Here is a tiny trained network, its code and every weight. The questions are about switching its units off for an input and a target symbol, where a switched-off unit gives its printed mean instead of its output.

import numpy as np


def w(rows, s, z=0):
    codes = np.array(rows[::2]) - 128.0
    scale = np.full(codes.shape[1], s)
    scale[-1] = z or s
    return codes * scale


def f(y):
    return y / 2 * (1 + np.tanh(0.7978845608 * (y + 0.044715 * y**3)))


def softmax(a):
    e = np.exp(a - a.max(-1, keepdims=True))
    return e / e.sum(-1, keepdims=True)


def log_softmax(a):
    a = a - a.max(-1, keepdims=True)
    return a - np.log(np.exp(a).sum(-1, keepdims=True))


def net(x, mask):
    ids = ['αβγδεζηθλμξφψω'.index(c) for c in x.split()]
    T = len(ids)
    res = E[ids] + P[:T]
    u = 0
    for l in range(2):
        r = res
        for j in range(3):
            rows = slice(2 * j, 2 * j + 2)
            q, k, v = (r @ M[l][rows].T for M in (Q, K, V))
            z = softmax(np.where(np.tri(T) > 0, q @ k.T / 2**0.5, -1e9)) @ v
            o = O[l][rows]
            res = res + np.where(mask[u + j], z, o[:, -1]) @ o[:, :-1]
        u += 3
        y = f(res @ A[l][:, :-1].T + A[l][:, -1])
        res = res + np.where(mask[u : u + 8], y, B[l][:, -1]) @ B[l][:, :-1]
        u += 8
    return log_softmax(res[-1] @ U[:, :-1].T + U[:, -1])


Q, K, V, O, A, B = {}, {}, {}, {}, {}, {}
E = w([
[197,65,89],'α',
[150,183,120],'β',
[92,123,138],'γ',
[94,118,2],'δ',
[123,112,113],'ε',
[78,128,177],'ζ',
[197,167,126],'η',
[59,135,73],'θ',
[99,130,78],'λ',
[111,25,168],'μ',
[122,166,168],'ξ',
[171,159,116],'φ',
[149,126,99],'ψ',
[163,196,126],'ω',
],0.023)
P = w([
[56,112,88],'0',
[144,99,127],'1',
[197,81,186],'2',
[198,63,205],'3',
[187,36,170],'4',
[29,111,41],'5',
[24,65,18],'6',
[84,45,1],'7',
],0.0035)
Q[0] = w([
[92,171,181],'L0H0',
[223,134,60],'L0H0',
[186,164,60],'L0H1',
[158,110,66],'L0H1',
[106,190,147],'L0H2',
[92,201,253],'L0H2',
],0.011)
K[0] = w([
[215,55,158],'L0H0',
[115,194,127],'L0H0',
[215,217,133],'L0H1',
[151,191,137],'L0H1',
[124,2,54],'L0H2',
[162,4,149],'L0H2',
],0.0083)
V[0] = w([
[71,161,80],'L0H0',
[198,198,185],'L0H0',
[188,149,213],'L0H1',
[104,166,137],'L0H1',
[1,207,170],'L0H2',
[109,223,57],'L0H2',
],0.0073)
O[0] = w([
[20,254,128,167],'L0H0',
[148,190,149,2],'L0H0',
[129,125,141,81],'L0H1',
[196,146,172,107],'L0H1',
[167,110,196,105],'L0H2',
[131,153,181,122],'L0H2',
],0.008,0.0022)
A[0] = w([
[106,190,255,194],'L0N0',
[40,191,64,255],'L0N1',
[92,38,108,109],'L0N2',
[206,209,58,226],'L0N3',
[196,137,13,94],'L0N4',
[245,115,136,155],'L0N5',
[66,78,58,167],'L0N6',
[168,196,143,169],'L0N7',
],0.0081,0.0043)
B[0] = w([
[195,216,124,179],'L0N0',
[216,115,123,254],'L0N1',
[167,150,189,195],'L0N2',
[222,3,89,210],'L0N3',
[113,112,150,175],'L0N4',
[103,14,93,158],'L0N5',
[194,114,251,232],'L0N6',
[237,166,111,156],'L0N7',
],0.0062,0.0066)
Q[1] = w([
[96,121,126],'L1H0',
[193,95,142],'L1H0',
[101,2,65],'L1H1',
[63,25,83],'L1H1',
[87,203,143],'L1H2',
[23,218,155],'L1H2',
],0.0083)
K[1] = w([
[168,205,101],'L1H0',
[146,125,107],'L1H0',
[157,95,149],'L1H1',
[117,83,101],'L1H1',
[254,216,174],'L1H2',
[161,185,147],'L1H2',
],0.0088)
V[1] = w([
[142,170,173],'L1H0',
[98,190,145],'L1H0',
[165,132,49],'L1H1',
[85,101,14],'L1H1',
[128,104,254],'L1H2',
[125,66,198],'L1H2',
],0.0084)
O[1] = w([
[33,230,140,130],'L1H0',
[196,137,81,43],'L1H0',
[116,59,44,135],'L1H1',
[129,117,105,28],'L1H1',
[95,146,128,241],'L1H2',
[29,168,2,255],'L1H2',
],0.0071)
A[1] = w([
[74,181,213,48],'L1N0',
[124,109,173,224],'L1N1',
[128,104,75,136],'L1N2',
[1,172,193,71],'L1N3',
[57,47,149,245],'L1N4',
[158,115,191,76],'L1N5',
[192,88,120,251],'L1N6',
[78,67,155,237],'L1N7',
],0.012,0.0026)
B[1] = w([
[124,97,165,205],'L1N0',
[30,231,123,157],'L1N1',
[60,89,185,197],'L1N2',
[106,3,143,236],'L1N3',
[196,184,56,255],'L1N4',
[54,48,142,147],'L1N5',
[141,199,165,210],'L1N6',
[122,190,61,217],'L1N7',
],0.0056,0.0086)
U = w([
[38,151,57,100],'α',
[132,75,203,57],'β',
[229,32,159,1],'γ',
[180,90,65,234],'δ',
[120,255,172,135],'ε',
[146,175,127,143],'ζ',
[204,86,133,55],'η',
[123,140,152,187],'θ',
[203,182,116,93],'λ',
[162,55,129,90],'μ',
[126,178,134,174],'ξ',
[180,98,120,105],'φ',
[119,224,97,125],'ψ',
[191,183,106,139],'ω',
],0.0094,0.0049)

Each question gives the input, a string of symbols that net reads in full, and the target symbol t.
The units are the heads (2 rows each of Q, K, V and O) and the neurons (one row each of A and B). Each row of codes is followed by its name. A weight is (code - 128) times the scale printed after its matrix; where a second scale follows, it is the last column's (O, A, B and U).
mask holds one flag per unit, layer by layer, with each layer's heads first. A switched-off unit (its flag False) gives its mean, the last column of its rows in O or B, instead of its output. The means were averaged over made-up inputs and are rounded, as every weight is.
A unit's drop is (log p(t) with every unit on - log p(t) with that unit switched off) / (log p(t) with every unit on - log p(t) with every unit switched off).
The circuit of an input: a set's keep is (log p(t) with only the set's units on - log p(t) with every unit switched off) / (log p(t) with every unit on - log p(t) with every unit switched off). Starting from the 12 units with the biggest drops (on a tie, the unit counted first), units are removed one at a time, each time the one whose removal leaves the highest keep (on an exact tie, the one counted first), for as long as the keep stays at least 0.8.
units of the circuit, in order: the units of the circuit, biggest drop first
most important unit: the unit with the biggest drop
k most important neurons: the k neurons with the biggest drops, biggest first
k most important neurons of layer l: the k neurons of layer l with the biggest drops, biggest first
input μ ξ ψ, target α: units of the circuit, in order : [L1H2; L0N6]
input θ η μ ω ω, target δ: most important unit : L0N3
input φ α β ξ ε ω ξ β, target δ: units of the circuit, in order : [L0N3; L1H1; L0H2]
input α ζ α α ω ξ η, target δ: units of the circuit, in order : [L0N6; L0N3; L1H1]
input ξ α η, target δ: units of the circuit, in order : [L0N5; L0N3; L0N6]
input λ ξ ξ μ, target α: units of the circuit, in order : [L1H2; L0N1]
input ξ μ μ μ ξ, target α: units of the circuit, in order : [L1H2; L0H2]
input ε μ β α ω, target δ: units of the circuit, in order : [L0N3; L0H2]
input ω λ η, target γ: units of the circuit, in order : [L0N3; L1H2]
input ζ μ λ, target α: units of the circuit, in order : [L1H2; L0H0]
input ξ ω ε ξ η, target γ: units of the circuit, in order : [L0N3; L0N5]
input ζ μ ω μ ζ ζ, target α: units of the circuit, in order : [L1H2; L0H2]
input ξ ω φ β ξ, target ε: 2 most important neurons of layer 0 : [L0N0; L0N7]
input μ γ ξ μ γ μ η, target α: units of the circuit, in order : [L1H2; L0N6; L0H0]
input μ ζ ω, target α: 2 most important neurons : [L0N6; L0N2]
input ζ α μ ω ξ β β, target α: 2 most important neurons of layer 1 : [L1N2; L1N4]
input ζ γ μ ε, target α: most important neuron : [L0N0]
input ζ ω ζ, target β: 3 most important neurons : [L1N3; L0N3; L1N0]
input α ξ β, target δ: 2 most important neurons of layer 0 : [L0N6; L0N3]
input ω μ ζ, target α: 2 most important neurons of layer 1 : [L1N7; L1N3]
input θ θ γ ξ, target ε: most important neuron : [L0N0]
input γ α β θ μ μ λ ψ, target α: 2 most important neurons : [L0N1; L0N0]
input η μ γ ω, target α: 2 most important neurons of layer 0 : [L0N6; L0N2]
input λ μ β ζ φ, target α: 2 most important neurons of layer 0 : [L0N6; L0N1]
